Below are the code and all the weights of a small trained network. Each question names an input and a class and asks about switching units off, where a switched-off unit gives its printed mean instead of its output.

import numpy as np


def w(rows, s, z=0):
    codes = np.array(rows[::2]) - 128.0
    scale = np.full(codes.shape[1], s)
    scale[-1] = z or s
    return codes * scale


def norm(h):
    return h / np.sqrt((h * h).mean(-1, keepdims=True) + 1e-5)


def f(y):
    return np.maximum(y, 0)


def log_softmax(a):
    a = a - a.max(-1, keepdims=True)
    return a - np.log(np.exp(a).sum(-1, keepdims=True))


def net(x, mask):
    res = np.array(x, float).reshape(1, 7) / 4 @ E
    u = 0
    for l in range(2):
        y = f(norm(res) @ A[l][:, :-1].T + A[l][:, -1])
        res = res + np.where(mask[u : u + 13], y, B[l][:, -1]) @ B[l][:, :-1]
        u += 13
    return log_softmax(norm(res)[-1] @ U[:, :-1].T + U[:, -1])


A, B = {}, {}
E = w([
[204,27,131],'x0',
[127,142,254],'x1',
[159,159,87],'x2',
[205,145,88],'x3',
[183,102,110],'x4',
[185,157,138],'x5',
[166,172,90],'x6',
],0.0077)
A[0] = w([
[248,214,99,186],'L0N1',
[83,119,125,145],'L0N2',
[166,216,106,255],'L0N3',
[181,173,178,89],'L0N4',
[112,145,96,39],'L0N5',
[145,190,162,168],'L0N6',
[181,120,235,140],'L0N7',
[96,183,87,139],'L0N8',
[101,94,148,131],'L0N9',
[105,176,64,146],'L0N10',
[166,220,73,110],'L0N11',
[170,153,218,152],'L0N12',
[186,72,128,16],'L0N13',
],0.012,0.0036)
B[0] = w([
[196,130,4,254],'L0N1',
[155,144,83,157],'L0N2',
[173,129,70,227],'L0N3',
[180,120,175,170],'L0N4',
[107,125,106,137],'L0N5',
[186,139,125,181],'L0N6',
[171,154,183,211],'L0N7',
[118,127,63,178],'L0N8',
[186,112,118,157],'L0N9',
[103,143,71,186],'L0N10',
[146,69,48,202],'L0N11',
[172,161,187,200],'L0N12',
[145,169,149,172],'L0N13',
],0.019,0.0075)
A[1] = w([
[148,91,164,78],'L1N1',
[149,111,127,107],'L1N2',
[212,99,113,172],'L1N3',
[47,152,166,253],'L1N4',
[133,69,163,121],'L1N5',
[175,78,108,64],'L1N6',
[153,96,127,98],'L1N7',
[59,64,241,52],'L1N8',
[160,194,103,168],'L1N9',
[185,111,75,147],'L1N10',
[203,163,134,118],'L1N11',
[118,10,66,171],'L1N12',
[142,27,177,155],'L1N13',
],0.014,0.0034)
B[1] = w([
[128,153,168,146],'L1N1',
[129,141,126,148],'L1N2',
[165,127,137,254],'L1N3',
[60,182,106,136],'L1N4',
[107,159,173,143],'L1N5',
[116,197,123,181],'L1N6',
[122,162,130,151],'L1N7',
[27,213,131,140],'L1N8',
[176,218,128,210],'L1N9',
[141,195,135,245],'L1N10',
[212,96,111,220],'L1N11',
[77,255,206,220],'L1N12',
[75,229,222,158],'L1N13',
],0.016,0.0099)
U = w([
[79,59,123,49],'0',
[5,168,127,157],'1',
[154,172,4,181],'2',
[186,141,155,174],'3',
[93,58,127,2],'4',
[155,166,191,187],'5',
[149,110,177,116],'6',
],0.015,0.0085)

Each question gives the input, the list of numbers given to net, and the class t.
The units are the neurons (one row each of A and B). Each row of codes is followed by its name. A weight is (code - 128) times the scale printed after its matrix; where a second scale follows, it is the last column's (A, B and U).
mask holds one flag per neuron, layer by layer. A switched-off neuron (its flag False) gives its mean, the last column of its row in B, instead of its output. The means were averaged over made-up inputs and are rounded, as every weight is.
A unit's drop is (log p(t) with every unit on - log p(t) with that unit switched off) / (log p(t) with every unit on - log p(t) with every unit switched off).
The circuit of an input: a set's keep is (log p(t) with only the set's units on - log p(t) with every unit switched off) / (log p(t) with every unit on - log p(t) with every unit switched off). Starting from the 12 units with the biggest drops (on a tie, the unit counted first), units are removed one at a time, each time the one whose removal leaves the highest keep (on an exact tie, the one counted first), for as long as the keep stays at least 0.8.
units of the circuit, in order: the units of the circuit, biggest drop first
top k neurons: the k neurons with the biggest drops, biggest first
top k neurons in layer l: the k neurons of layer l with the biggest drops, biggest first
drop when u is switched off: that unit's drop, to one decimal
input [-3,-2,1,-7,1,-6,-5], class 1: top 2 neurons : [L0N1; L0N3]
input [5,-3,2,-7,-2,0,-1], class 5: units of the circuit, in order : [L0N1; L0N11]
input [8,-1,0,8,-8,-2,-7], class 5: top neuron : [L0N1]
input [-3,0,-7,-5,5,-7,5], class 1: top 3 neurons : [L0N7; L0N12; L0N1]
input [-2,5,-7,-1,-2,-8,0], class 1: units of the circuit, in order : [L0N1; L0N3; L1N8]
input [-5,-1,6,-5,-5,-3,1], class 1: top 3 neurons in layer 1 : [L1N11; L1N3; L1N12]
input [1,1,-3,1,7,-8,-4], class 5: top 2 neurons : [L0N1; L0N9]
input [2,-6,-3,-6,2,-4,7], class 1: top 2 neurons in layer 1 : [L1N12; L1N11]
input [-8,-1,-1,4,-1,-2,-8], class 1: top 3 neurons in layer 0 : [L0N1; L0N7; L0N12]
input [-5,-5,2,-4,-1,-5,1], class 1: top 3 neurons in layer 1 : [L1N11; L1N12; L1N3]
input [-5,-3,5,-1,0,-8,-7], class 1: top 2 neurons in layer 0 : [L0N1; L0N3]
input [-4,-3,-8,-8,8,-8,-2], class 1: drop when L0N3 is switched off : 0.1
input [-7,-4,-8,-4,0,-7,-5], class 1: drop when L0N9 is switched off : 0.0
input [3,3,8,-3,6,-8,-8], class 5: drop when L0N1 is switched off : 0.3
